What each symbol does to the items:
q576: φ>q899, η>q455, ζ>q343, κ>q505
q11: φ>q343, η>q169, ζ>q576, κ>q205
q731: φ>q576, η>q43, ζ>q11, κ>q704
q570: φ>q529, η>q826, ζ>q358, κ>q131
q91: φ>q476, η>q918, ζ>q588, κ>q611
q455: φ>q925, η>q483, ζ>q881, κ>q227
q964: φ>q568, η>q666, ζ>q411, κ>q937
q348: φ>q994, η>q466, ζ>q916, κ>q43
q429: φ>q301, η>q522, ζ>q805, κ>q916
q152: φ>q290, η>q964, ζ>q928, κ>q580
q615: φ>q618, η>q526, ζ>q787, κ>q696
q505: φ>q449, η>q227, ζ>q305, κ>q568
q702: φ>q764, η>q570, ζ>q866, κ>q476
q539: φ>q729, η>q611, ζ>q31, κ>q615
q426: φ>q704, η>q305, ζ>q323, κ>q797
q483: φ>q916, η>q249, ζ>q348, κ>q899
q323: φ>q205, η>q449, ζ>q704, κ>q880
q131: φ>q303, η>q764, ζ>q149, κ>q17
q149: φ>q702, η>q110, ζ>q303, κ>q91
q411: φ>q421, η>q426, ζ>q568, κ>q771
q937: φ>q564, η>q290, ζ>q771, κ>q826
q476: φ>q143, η>q131, ζ>q164, κ>q469
q683: φ>q580, η>q458, ζ>q694, κ>q110
q805: φ>q716, η>q605, ζ>q301, κ>q994
q704: φ>q505, η>q988, ζ>q205, κ>q964
q169: φ>q881, η>q27, ζ>q455, κ>q754
q43: φ>q455, η>q402, ζ>q169, κ>q988
q93: φ>q274, η>q564, ζ>q458, κ>q529
q694: φ>q699, η>q274, ζ>q580, κ>q829
q478: φ>q772, η>q91, ζ>q804, κ>q539
q916: φ>q243, η>q634, ζ>q994, κ>q169
q634: φ>q696, η>q301, ζ>q960, κ>q27
q618: φ>q461, η>q309, ζ>q292, κ>q805
q343: φ>q43, η>q881, ζ>q899, κ>q305
q611: φ>q469, η>q772, ζ>q502, κ>q526
q227: φ>q11, η>q899, ζ>q731, κ>q323
q449: φ>q754, η>q11, ζ>q988, κ>q907
q772: φ>q17, η>q476, ζ>q286, κ>q729
q588: φ>q164, η>q431, ζ>q476, κ>q502
q421: φ>q666, η>q704, ζ>q907, κ>q152
q358: φ>q519, η>q683, ζ>q529, κ>q149
q243: φ>q466, η>q696, ζ>q249, κ>q881
q290: φ>q880, η>q568, ζ>q797, κ>q93
q716: φ>q522, η>q787, ζ>q935, κ>q249
q605: φ>q787, η>q461, ζ>q615, κ>q960
q988: φ>q227, η>q576, ζ>q754, κ>q666
q431: φ>q149, η>q866, ζ>q131, κ>q286
q829: φ>q358, η>q484, ζ>q570, κ>q431
q519: φ>q826, η>q580, ζ>q484, κ>q702
q305: φ>q988, η>q731, ζ>q449, κ>q421
q274: φ>q771, η>q928, ζ>q937, κ>q484
q918: φ>q131, η>q702, ζ>q431, κ>q772
q696: φ>q805, η>q935, ζ>q429, κ>q348
q935: φ>q605, η>q618, ζ>q522, κ>q466
q787: φ>q292, η>q942, ζ>q618, κ>q429
q881: φ>q402, η>q348, ζ>q925, κ>q731
q303: φ>q866, η>q829, ζ>q702, κ>q588
q928: φ>q797, η>q411, ζ>q290, κ>q699
q31: φ>q597, η>q502, ζ>q729, κ>q787
q568: φ>q907, η>q323, ζ>q421, κ>q564
q309: φ>q31, η>q695, ζ>q539, κ>q605
q17: φ>q588, η>q143, ζ>q91, κ>q695
q143: φ>q431, η>q303, ζ>q918, κ>q804
q458: φ>q937, η>q152, ζ>q274, κ>q519
q764: φ>q829, η>q529, ζ>q110, κ>q143
q469: φ>q804, η>q17, ζ>q478, κ>q309
q695: φ>q502, η>q804, ζ>q611, κ>q461
q205: φ>q305, η>q754, ζ>q505, κ>q411
q826: φ>q694, η>q93, ζ>q683, κ>q764
q461: φ>q942, η>q31, ζ>q526, κ>q716
q880: φ>q411, η>q907, ζ>q964, κ>q274
q771: φ>q152, η>q797, ζ>q564, κ>q683
q292: φ>q526, η>q539, ζ>q461, κ>q301
q754: φ>q731, η>q343, ζ>q227, κ>q426
q249: φ>q634, η>q429, ζ>q466, κ>q925
q110: φ>q570, η>q519, ζ>q829, κ>q918
q466: φ>q960, η>q805, ζ>q634, κ>q402
q27: φ>q348, η>q243, ζ>q483, κ>q343
q804: φ>q286, η>q588, ζ>q772, κ>q31
q164: φ>q918, η>q149, ζ>q143, κ>q478
q925: φ>q27, η>q916, ζ>q402, κ>q11
q564: φ>q928, η>q880, ζ>q152, κ>q694
q729: φ>q695, η>q469, ζ>q597, κ>q618
q666: φ>q323, η>q505, ζ>q426, κ>q290
q286: φ>q91, η>q164, ζ>q17, κ>q597
q699: φ>q458, η>q771, ζ>q93, κ>q358
q899: φ>q169, η>q925, ζ>q43, κ>q449
q402: φ>q483, η>q994, ζ>q27, κ>q576
q526: φ>q309, η>q729, ζ>q942, κ>q935
q866: φ>q110, η>q358, ζ>q764, κ>q164
q994: φ>q249, η>q960, ζ>q243, κ>q455
q529: φ>q484, η>q694, ζ>q519, κ>q303
q484: φ>q683, η>q699, ζ>q826, κ>q866
q960: φ>q429, η>q716, ζ>q696, κ>q483
q597: φ>q611, η>q478, ζ>q695, κ>q292
q942: φ>q539, η>q597, ζ>q309, κ>q522
q522: φ>q615, η>q292, ζ>q605, κ>q634
q907: φ>q426, η>q205, ζ>q666, κ>q928
q301: φ>q935, η>q615, ζ>q716, κ>q243
q797: φ>q964, η>q421, ζ>q880, κ>q458
q580: φ>q93, η>q937, ζ>q699, κ>q570
q502: φ>q478, η>q286, ζ>q469, κ>q942

In the rows, zero is written as 126.

The rows follow the links: the fewer symbols apart two items are, the more alike their rows tend to be.

Each row is also shifted at random along 4 hidden directions that mean nothing.

Each row, then its item:
182	157	118	117	125	133	126	134	63	120	129	115	90	156	94	97	124	140	118	90	147	117	183	169	127	122	118	131	111
item: q292
86	114	119	130	82	151	137	124	92	108	131	112	126	140	122	163	165	139	129	115	91	70	139	93	154	117	153	122	132
item: q483
158	106	159	168	113	165	150	116	89	153	107	147	131	125	133	172	144	136	104	125	132	142	112	144	126	119	120	153	138
item: q576
193	118	89	123	128	108	120	129	117	137	155	146	136	112	121	114	109	103	104	122	102	128	87	120	100	101	123	107	150
item: q694
82	120	117	114	92	155	96	158	82	101	116	107	115	142	118	165	154	128	128	91	105	80	142	127	157	103	149	112	109
item: q916
128	139	118	94	162	128	123	167	153	128	119	76	122	158	152	102	136	106	102	137	144	128	159	190	91	135	126	154	120
item: q539
130	129	151	131	148	132	101	109	123	105	125	171	154	120	61	102	62	149	100	125	141	180	116	167	107	146	122	93	142
item: q131
89	138	175	110	115	122	141	120	111	96	122	183	103	127	59	90	92	146	122	161	121	169	135	155	113	171	105	120	125
item: q286
14	118	124	114	134	99	180	94	152	143	155	98	114	142	138	77	158	135	140	174	136	109	172	118	108	170	117	152	144
item: q729
99	112	149	140	109	170	122	153	103	146	97	134	109	132	144	179	140	123	123	110	116	142	110	152	129	102	115	155	125
item: q899
234	111	115	131	121	111	90	147	70	132	142	172	130	93	87	110	111	89	86	129	123	142	94	154	114	102	125	89	131
item: q458
58	112	113	132	149	106	130	102	166	116	139	132	147	133	117	97	97	155	125	105	127	126	117	89	114	161	134	97	148
item: q149
129	91	93	128	122	81	108	149	126	143	145	135	116	97	143	105	152	90	131	125	121	94	103	78	135	125	136	97	118
item: q771
186	132	158	138	126	121	72	164	134	130	87	142	109	94	131	131	111	111	159	121	136	156	110	126	146	109	111	128	99
item: q421
137	124	131	116	129	107	164	144	141	86	120	146	110	160	115	100	129	156	104	112	106	100	132	86	111	193	142	113	121
item: q17
191	116	146	143	121	93	136	89	122	136	143	171	146	72	112	116	131	101	127	189	143	144	99	106	143	131	123	112	119
item: q290
163	101	103	125	128	88	84	184	111	134	116	147	93	102	144	121	148	90	132	90	133	103	101	88	147	126	134	91	84
item: q928
35	168	110	107	113	121	160	63	135	130	156	87	114	132	128	116	131	144	186	146	136	115	174	117	153	113	109	147	123
item: q522
114	122	102	102	155	113	140	174	136	128	121	84	101	171	157	96	158	120	104	103	139	95	165	145	100	155	136	142	114
item: q31
40	116	127	109	125	94	184	128	145	115	134	133	89	155	131	88	153	148	131	133	115	96	146	81	116	195	126	130	119
item: q478
200	128	186	179	102	122	128	69	93	137	118	182	131	77	79	112	110	146	156	168	141	162	129	105	155	131	107	127	139
item: q666
123	132	143	98	151	125	142	151	129	122	121	125	115	148	119	102	128	116	92	153	146	150	148	190	94	155	118	143	114
item: q695
120	126	93	124	146	116	126	117	125	138	145	159	126	128	115	119	82	131	112	83	129	156	88	123	106	122	111	99	136
item: q829
215	137	87	118	153	122	142	117	148	131	148	143	157	129	138	135	87	111	83	117	115	155	72	139	85	105	120	115	145
item: q529
110	135	104	119	104	142	120	130	60	100	129	116	109	146	106	155	153	141	124	69	135	73	156	116	175	119	154	96	87
item: q634
124	101	109	123	127	86	100	141	136	143	142	139	127	85	139	111	142	84	135	149	127	120	100	101	134	118	128	104	118
item: q564
88	149	101	95	128	145	115	135	136	104	126	75	141	143	151	168	146	118	132	110	137	92	148	140	158	101	151	122	92
item: q960
152	107	163	179	132	141	111	114	147	157	99	114	147	108	150	135	135	135	144	136	141	139	128	114	131	123	125	152	147
item: q305
99	134	154	105	143	141	38	187	115	93	90	164	110	129	60	100	52	135	116	82	132	184	122	193	111	131	115	90	113
item: q918
102	112	83	132	160	106	135	121	164	121	136	126	143	149	144	111	107	149	107	70	127	108	102	79	107	156	142	94	135
item: q702
131	187	134	101	135	140	161	56	159	124	154	85	161	125	125	128	108	128	146	195	144	155	161	177	127	99	111	163	136
item: q605
81	129	165	122	110	108	188	78	118	103	144	178	111	130	73	83	120	159	123	179	117	140	143	111	115	191	113	126	139
item: q772

Complete each set of four: the symbols that take the first to the second take the third to the fourth, perhaps in another order.
Answers are names.
104	132	101	113	130	117	119	107	137	147	153	153	132	106	111	114	76	111	131	135	111	174	83	143	100	91	92	119	155
to 96	101	104	123	117	92	106	120	130	150	160	138	132	86	119	97	127	90	141	162	110	126	102	109	118	105	118	109	150
as 202	130	143	139	141	119	90	162	179	129	87	111	133	108	172	140	128	110	153	127	129	134	106	101	135	114	131	140	108
to q449

49	123	143	106	127	116	130	148	83	130	125	149	70	141	86	82	129	129	125	126	147	143	163	169	116	162	102	128	111
to 137	173	110	105	122	135	142	102	101	113	137	101	113	144	118	137	124	139	142	107	145	115	162	145	154	109	122	131	98
as 37	123	128	107	99	163	114	147	157	121	114	82	135	135	163	179	150	113	148	145	82	104	122	127	132	91	136	152	137
to q305

154	105	163	177	121	143	77	153	93	154	84	138	107	112	123	131	125	137	146	85	145	142	136	130	144	118	117	135	125
to 23	109	160	140	125	165	94	151	147	170	91	110	116	113	161	167	129	111	159	136	131	169	116	166	125	92	100	172	136
as 130	107	169	172	129	160	119	118	126	166	98	129	144	111	144	156	129	126	126	145	146	165	118	157	124	109	114	161	145
to q43

82	100	134	157	71	154	152	124	38	138	120	163	76	137	107	162	164	153	135	80	102	94	128	86	156	128	121	128	127
to 121	132	151	123	92	169	132	104	109	105	131	119	163	119	107	174	137	124	114	173	100	121	128	156	138	97	142	139	144
as 43	117	82	119	154	108	117	131	162	139	137	128	122	136	141	112	94	135	135	73	127	134	97	96	111	132	118	99	132
to q519

128	117	61	107	136	108	99	177	131	140	134	129	97	138	152	120	106	105	125	53	99	116	83	101	103	97	116	104	126
to 120	108	67	119	117	98	108	154	102	143	151	143	91	125	127	104	118	113	133	67	94	104	95	83	114	108	117	96	138
as 170	134	150	110	146	118	188	115	143	105	133	144	137	148	119	108	133	131	76	179	133	138	133	154	93	180	130	140	125
to q804

131	97	154	184	116	134	94	138	96	159	91	136	102	112	129	124	140	147	156	83	141	123	138	97	148	129	122	132	131
to 169	118	152	153	143	141	65	176	171	147	73	96	134	114	172	142	123	115	152	110	137	143	120	133	127	104	128	151	124
as 144	173	136	117	117	137	145	77	79	123	147	119	113	131	81	104	107	143	142	146	147	145	180	176	136	111	103	144	128
to q605

121	138	158	110	139	119	159	106	184	88	127	139	156	136	109	102	104	146	109	184	106	144	123	125	96	174	131	132	146
to 88	133	147	112	149	124	108	126	192	94	119	128	160	129	108	103	83	142	120	153	116	156	118	139	100	152	132	116	146
as 74	100	145	158	139	147	80	165	165	168	83	87	122	120	183	147	140	120	161	106	137	136	126	126	127	108	120	160	133
to q11

144	163	92	109	121	130	153	110	97	109	137	98	107	157	132	141	144	143	137	80	142	83	161	111	161	122	137	120	90
to 64	152	97	100	115	134	121	126	102	111	133	93	104	146	130	151	142	133	152	83	141	90	158	124	171	109	137	113	85
as 99	95	144	166	132	147	99	154	133	166	86	109	116	125	168	149	146	127	145	97	140	130	124	122	130	118	122	151	131
to q305

125	119	115	105	142	116	129	189	80	122	112	130	69	167	116	93	146	125	95	75	145	107	161	156	111	164	125	121	95
to 85	149	114	111	131	120	144	107	125	136	145	82	110	147	125	87	136	134	149	137	137	114	186	148	119	129	115	151	136
as 120	125	140	133	126	101	95	149	176	138	102	121	111	95	165	125	132	108	182	136	127	129	112	80	148	120	116	133	106
to q152

169	136	138	105	106	186	74	196	88	98	92	116	127	142	121	191	127	107	94	99	101	126	116	192	131	79	142	131	108
to 99	110	137	137	112	166	124	164	115	146	95	118	110	139	163	183	147	121	124	102	113	128	107	140	127	103	121	157	122
as 145	163	97	105	119	135	136	123	87	106	131	105	105	155	126	149	136	140	131	74	146	93	159	127	164	114	137	115	82
to q249

8	129	141	100	97	166	92	147	155	120	115	84	138	122	143	174	134	107	157	164	87	129	124	157	133	77	127	153	138
to 84	90	143	184	118	128	116	122	129	168	103	113	114	117	158	127	153	148	166	102	136	108	139	75	144	135	125	147	143
as 114	109	148	154	114	164	155	116	126	154	111	126	138	127	156	175	149	128	119	144	121	137	108	134	122	113	121	164	143
to q907

146	167	123	102	125	150	123	110	95	102	130	112	137	135	108	161	121	127	119	117	154	126	149	174	159	101	135	118	90
to 159	170	94	105	130	128	153	117	115	114	135	82	110	160	142	129	139	139	136	92	137	94	166	124	139	118	132	137	104
as 146	127	131	110	146	124	92	183	145	79	98	139	121	155	106	106	94	146	99	81	113	126	122	129	106	162	144	98	117
to q303

17	94	125	151	93	145	152	127	113	158	116	119	92	138	162	164	171	141	158	99	103	95	121	77	143	125	119	153	133
to 99	110	160	156	106	166	140	117	95	155	109	146	121	122	130	170	140	131	126	135	124	150	114	148	131	110	109	158	138
as 176	137	144	102	161	123	181	122	166	114	132	116	155	149	139	113	134	115	68	191	142	146	134	180	82	167	131	155	129
to q695

43	128	124	107	94	153	89	146	99	107	121	101	122	131	112	161	144	123	144	113	109	97	146	142	157	97	143	116	114
to 137	85	124	183	130	137	163	121	137	163	108	101	135	142	192	157	179	144	124	97	130	85	123	62	131	145	145	152	142
as 193	115	151	174	131	126	119	121	163	143	99	108	147	112	161	131	138	137	149	133	131	119	126	83	138	130	137	146	140
to q937

115	178	129	106	112	141	129	91	77	115	138	125	104	129	86	129	107	139	153	121	152	143	168	169	158	101	107	130	100
to 103	143	107	102	124	146	122	125	130	101	130	79	149	142	145	168	150	122	121	115	131	88	146	135	157	107	157	119	99
as 143	138	130	114	113	161	124	112	119	97	131	97	173	131	122	173	144	121	103	151	122	105	136	155	143	102	160	124	122
to q925

106	122	159	132	96	177	126	134	98	136	107	139	123	123	122	181	132	122	122	141	107	151	109	166	128	94	113	155	133
to 198	129	126	138	103	154	167	84	95	92	144	111	179	138	116	172	162	137	81	148	115	75	136	116	148	126	175	116	133
as 83	119	141	133	85	160	154	103	115	122	132	118	140	127	131	174	155	133	131	157	88	106	122	114	137	110	132	148	147
to q466

